Below are the code and all the weights of a small trained network. Each question names an input and a target symbol and asks about switching units off, where a switched-off unit gives its printed mean instead of its output.

import numpy as np


def w(rows, s, z=0):
    codes = np.array(rows[::2]) - 128.0
    scale = np.full(codes.shape[1], s)
    scale[-1] = z or s
    return codes * scale


def norm(h):
    return h / np.sqrt((h * h).mean(-1, keepdims=True) + 1e-5)


def f(y):
    return np.maximum(y, 0)


def softmax(a):
    e = np.exp(a - a.max(-1, keepdims=True))
    return e / e.sum(-1, keepdims=True)


def log_softmax(a):
    a = a - a.max(-1, keepdims=True)
    return a - np.log(np.exp(a).sum(-1, keepdims=True))


def net(x, mask):
    ids = ['Ψαβεζηξπστφω'.index(c) for c in x.split()]
    T = len(ids)
    res = E[ids] + P[:T]
    r = norm(res)
    for j in range(3):
        rows = slice(3 * j, 3 * j + 3)
        q, k, v = (r @ M[0][rows].T for M in (Q, K, V))
        z = softmax(np.where(np.tri(T) > 0, q @ k.T / 3**0.5, -1e9)) @ v
        o = O[0][rows]
        res = res + np.where(mask[j], z, o[:, -1]) @ o[:, :-1]
    y = f(norm(res) @ A[0][:, :-1].T + A[0][:, -1])
    res = res + np.where(mask[3:7], y, B[0][:, -1]) @ B[0][:, :-1]
    return log_softmax(norm(res)[-1] @ U[:, :-1].T + U[:, -1])


Q, K, V, O, A, B = {}, {}, {}, {}, {}, {}
E = w([
[149,105,109],'Ψ',
[158,74,117],'α',
[134,122,128],'β',
[121,173,145],'ε',
[132,119,134],'ζ',
[146,106,109],'η',
[142,123,119],'ξ',
[254,191,35],'π',
[129,95,149],'σ',
[106,146,151],'τ',
[142,114,115],'φ',
[151,95,112],'ω',
],0.0084)
P = w([
[174,134,114],'0',
[125,119,111],'1',
[123,120,153],'2',
[246,94,109],'3',
[91,121,88],'4',
[122,121,151],'5',
[254,117,109],'6',
[95,118,91],'7',
],0.0055)
Q[0] = w([
[117,114,173],'h0',
[135,136,137],'h0',
[113,100,95],'h0',
[222,199,123],'h1',
[46,163,180],'h1',
[216,120,121],'h1',
[233,134,143],'h2',
[95,181,105],'h2',
[85,162,252],'h2',
],0.014)
K[0] = w([
[189,144,148],'h0',
[126,128,143],'h0',
[108,142,62],'h0',
[14,169,72],'h1',
[170,186,233],'h1',
[49,101,71],'h1',
[39,39,125],'h2',
[117,172,210],'h2',
[55,254,47],'h2',
],0.011)
V[0] = w([
[81,108,87],'h0',
[67,166,85],'h0',
[102,69,92],'h0',
[51,233,203],'h1',
[148,116,253],'h1',
[148,90,35],'h1',
[111,125,196],'h2',
[106,139,99],'h2',
[72,161,53],'h2',
],0.0049)
O[0] = w([
[152,186,121,106],'h0',
[113,182,29,66],'h0',
[177,183,178,141],'h0',
[206,15,253,3],'h1',
[192,212,211,129],'h1',
[59,129,29,178],'h1',
[85,126,90,121],'h2',
[121,167,146,106],'h2',
[129,220,184,68],'h2',
],0.0046,0.0042)
A[0] = w([
[6,133,167,196],'n0',
[184,132,100,14],'n1',
[5,147,216,171],'n2',
[141,188,189,2],'n3',
],0.011,0.0031)
B[0] = w([
[204,87,208,254],'n0',
[136,228,185,156],'n1',
[4,168,81,250],'n2',
[231,155,36,170],'n3',
],0.014,0.004)
U = w([
[125,116,89,71],'Ψ',
[108,94,98,85],'α',
[139,149,101,62],'β',
[113,202,99,49],'ε',
[229,101,150,99],'ζ',
[116,93,100,94],'η',
[81,146,99,192],'ξ',
[207,246,173,122],'π',
[160,54,248,249],'σ',
[14,118,175,253],'τ',
[151,114,116,54],'φ',
[106,88,77,76],'ω',
],0.011,0.0032)

Each question gives the input, a string of symbols that net reads in full, and the target symbol t.
The units are the heads (3 rows each of Q, K, V and O) and the neurons (one row each of A and B). Each row of codes is followed by its name. A weight is (code - 128) times the scale printed after its matrix; where a second scale follows, it is the last column's (O, A, B and U).
mask holds one flag per unit, heads first, then neurons. A switched-off unit (its flag False) gives its mean, the last column of its rows in O or B, instead of its output. The means were averaged over made-up inputs and are rounded, as every weight is.
A unit's drop is (log p(t) with every unit on - log p(t) with that unit switched off) / (log p(t) with every unit on - log p(t) with every unit switched off).
The circuit of an input: a set's keep is (log p(t) with only the set's units on - log p(t) with every unit switched off) / (log p(t) with every unit on - log p(t) with every unit switched off). Starting from all 7 units, units are removed one at a time, each time the one whose removal leaves the highest keep (on an exact tie, the one counted first), for as long as the keep stays at least 0.8.
units of the circuit, in order: the units of the circuit, biggest drop first
unit that matters most: the unit with the biggest drop
top k neurons: the k neurons with the biggest drops, biggest first
heads that matter: for each layer, one digit per head in row order, 1 if its drop is at least 0.15 and else 0, layers parted by /
drop of u: that unit's drop, to one decimal
input σ σ ω β, target π: top 2 neurons -> [n1 n2]
input φ σ ξ η, target π: top 3 neurons -> [n1 n2 n0]
input Ψ τ ω φ, target σ: units of the circuit, in order -> [h1]
input η σ σ Ψ τ ω β π, target π: heads that matter -> 010
input ξ η τ σ σ ω α, target π: heads that matter -> 000
input ε τ σ Ψ, target σ: heads that matter -> 010
input β η σ ζ τ ζ α, target σ: top 2 neurons -> [n2 n3]
input ω α ε, target π: heads that matter -> 011
input α σ τ τ ζ, target ζ: units of the circuit, in order -> [n2 h2]
input π ω α η τ ζ σ ζ, target ζ: top 2 neurons -> [n2 n0]
input σ σ ε, target π: units of the circuit, in order -> [h1 n3 n0]
input σ σ σ σ σ ε ω, target π: heads that matter -> 000
input Ψ τ σ ζ, target σ: heads that matter -> 010
input τ σ τ ω, target π: heads that matter -> 010
input τ ω ξ α τ ε β, target σ: unit that matters most -> h1
input Ψ τ σ ω σ, target σ: top 2 neurons -> [n0 n2]
input ω ε η ζ σ Ψ σ, target π: drop of n1 -> 1.1
input ξ τ Ψ τ σ ζ ε σ, target σ: drop of n0 -> 0.7
input σ τ φ α, target σ: drop of h1 -> 1.0
input σ τ ω ω, target σ: unit that matters most -> h1
